Here is a tiny trained network, its code and every weight. The questions are about switching its units off for an input and a class, where a switched-off unit gives its printed mean instead of its output.

import numpy as np


def w(rows, s, z=0):
    codes = np.array(rows[::2]) - 128.0
    scale = np.full(codes.shape[1], s)
    scale[-1] = z or s
    return codes * scale


def f(y):
    return y / 2 * (1 + np.tanh(0.7978845608 * (y + 0.044715 * y**3)))


def log_softmax(a):
    a = a - a.max(-1, keepdims=True)
    return a - np.log(np.exp(a).sum(-1, keepdims=True))


def net(x, mask):
    res = np.array(x, float).reshape(1, 4) / 4 @ E
    y = f(res @ A[0][:, :-1].T + A[0][:, -1])
    res = res + np.where(mask, y, B[0][:, -1]) @ B[0][:, :-1]
    return log_softmax(res[-1] @ U[:, :-1].T + U[:, -1])


A, B = {}, {}
E = w([
[246,168,50,26,174,191,53],'x0',
[152,148,100,121,95,132,201],'x1',
[95,188,81,188,212,30,152],'x2',
[115,157,66,207,41,77,74],'x3',
],0.012)
A[0] = w([
[115,126,92,239,37,93,95,2],'n0',
[77,108,137,84,66,238,143,101],'n1',
[65,31,186,204,123,149,194,64],'n2',
[2,104,173,158,56,127,169,23],'n3',
[174,40,190,163,56,150,104,107],'n4',
[91,99,92,181,97,128,104,58],'n5',
[150,67,228,144,29,189,139,130],'n6',
[127,106,245,102,220,137,221,26],'n7',
[104,187,117,241,253,109,189,145],'n8',
],0.01,0.0026)
B[0] = w([
[133,141,156,113,31,143,96,228],'n0',
[107,98,92,98,143,122,125,209],'n1',
[171,135,95,133,204,201,108,246],'n2',
[148,138,131,138,179,189,81,247],'n3',
[103,96,121,127,144,90,183,203],'n4',
[128,166,114,158,112,122,103,170],'n5',
[87,134,123,74,143,65,162,236],'n6',
[167,165,214,160,9,86,88,227],'n7',
[70,90,121,76,167,110,166,249],'n8',
],0.013,0.015)
U = w([
[18,93,163,104,172,36,163,139],'0',
[251,139,138,139,212,156,97,15],'1',
[154,135,241,159,48,54,96,251],'2',
],0.012,0.00033)

Each question gives the input, the list of numbers given to net, and the class t.
The units are the neurons (one row each of A and B). Each row of codes is followed by its name. A weight is (code - 128) times the scale printed after its matrix; where a second scale follows, it is the last column's (A, B and U).
mask holds one flag per neuron, in row order. A switched-off neuron (its flag False) gives its mean, the last column of its row in B, instead of its output. The means were averaged over made-up inputs and are rounded, as every weight is.
A unit's drop is (log p(t) with every unit on - log p(t) with that unit switched off) / (log p(t) with every unit on - log p(t) with every unit switched off).
The circuit of an input: a set's keep is (log p(t) with only the set's units on - log p(t) with every unit switched off) / (log p(t) with every unit on - log p(t) with every unit switched off). Starting from all 9 units, units are removed one at a time, each time the one whose removal leaves the highest keep (on an exact tie, the one counted first), for as long as the keep stays at least 0.8.
units of the circuit, in order: the units of the circuit, biggest drop first
top k neurons: the k neurons with the biggest drops, biggest first
drop when u is switched off: that unit's drop, to one decimal
input [-3,1,5,-6], class 2: units of the circuit, in order : n7
input [-6,-7,5,5], class 1: units of the circuit, in order : n3; n2
input [-1,7,-6,6], class 0: top 2 neurons : n7; n6
input [8,-7,-8,5], class 0: units of the circuit, in order : n2; n3; n7
input [-5,3,1,5], class 1: units of the circuit, in order : n3; n2
input [4,8,-7,-7], class 0: top 2 neurons : n1; n6
input [5,1,0,-8], class 2: top 2 neurons : n7; n2
input [-7,5,6,2], class 1: top 2 neurons : n2; n3
input [-1,4,2,-3], class 2: top 2 neurons : n6; n7
input [5,7,-1,8], class 2: top 2 neurons : n2; n3
input [-5,-2,-8,3], class 0: top 2 neurons : n6; n4
input [-4,-6,-3,-5], class 2: top 2 neurons : n7; n8
input [-6,-5,-1,-6], class 1: top 3 neurons : n2; n3; n0
input [-8,-6,-5,7], class 1: units of the circuit, in order : n2
input [6,5,6,2], class 0: top 3 neurons : n2; n3; n8
input [-2,-5,-3,-7], class 2: drop when n7 is switched off : 2.2
input [5,-1,-3,-6], class 2: drop when n3 is switched off : 0.4
input [-4,-2,-2,0], class 1: drop when n2 is switched off : 0.2
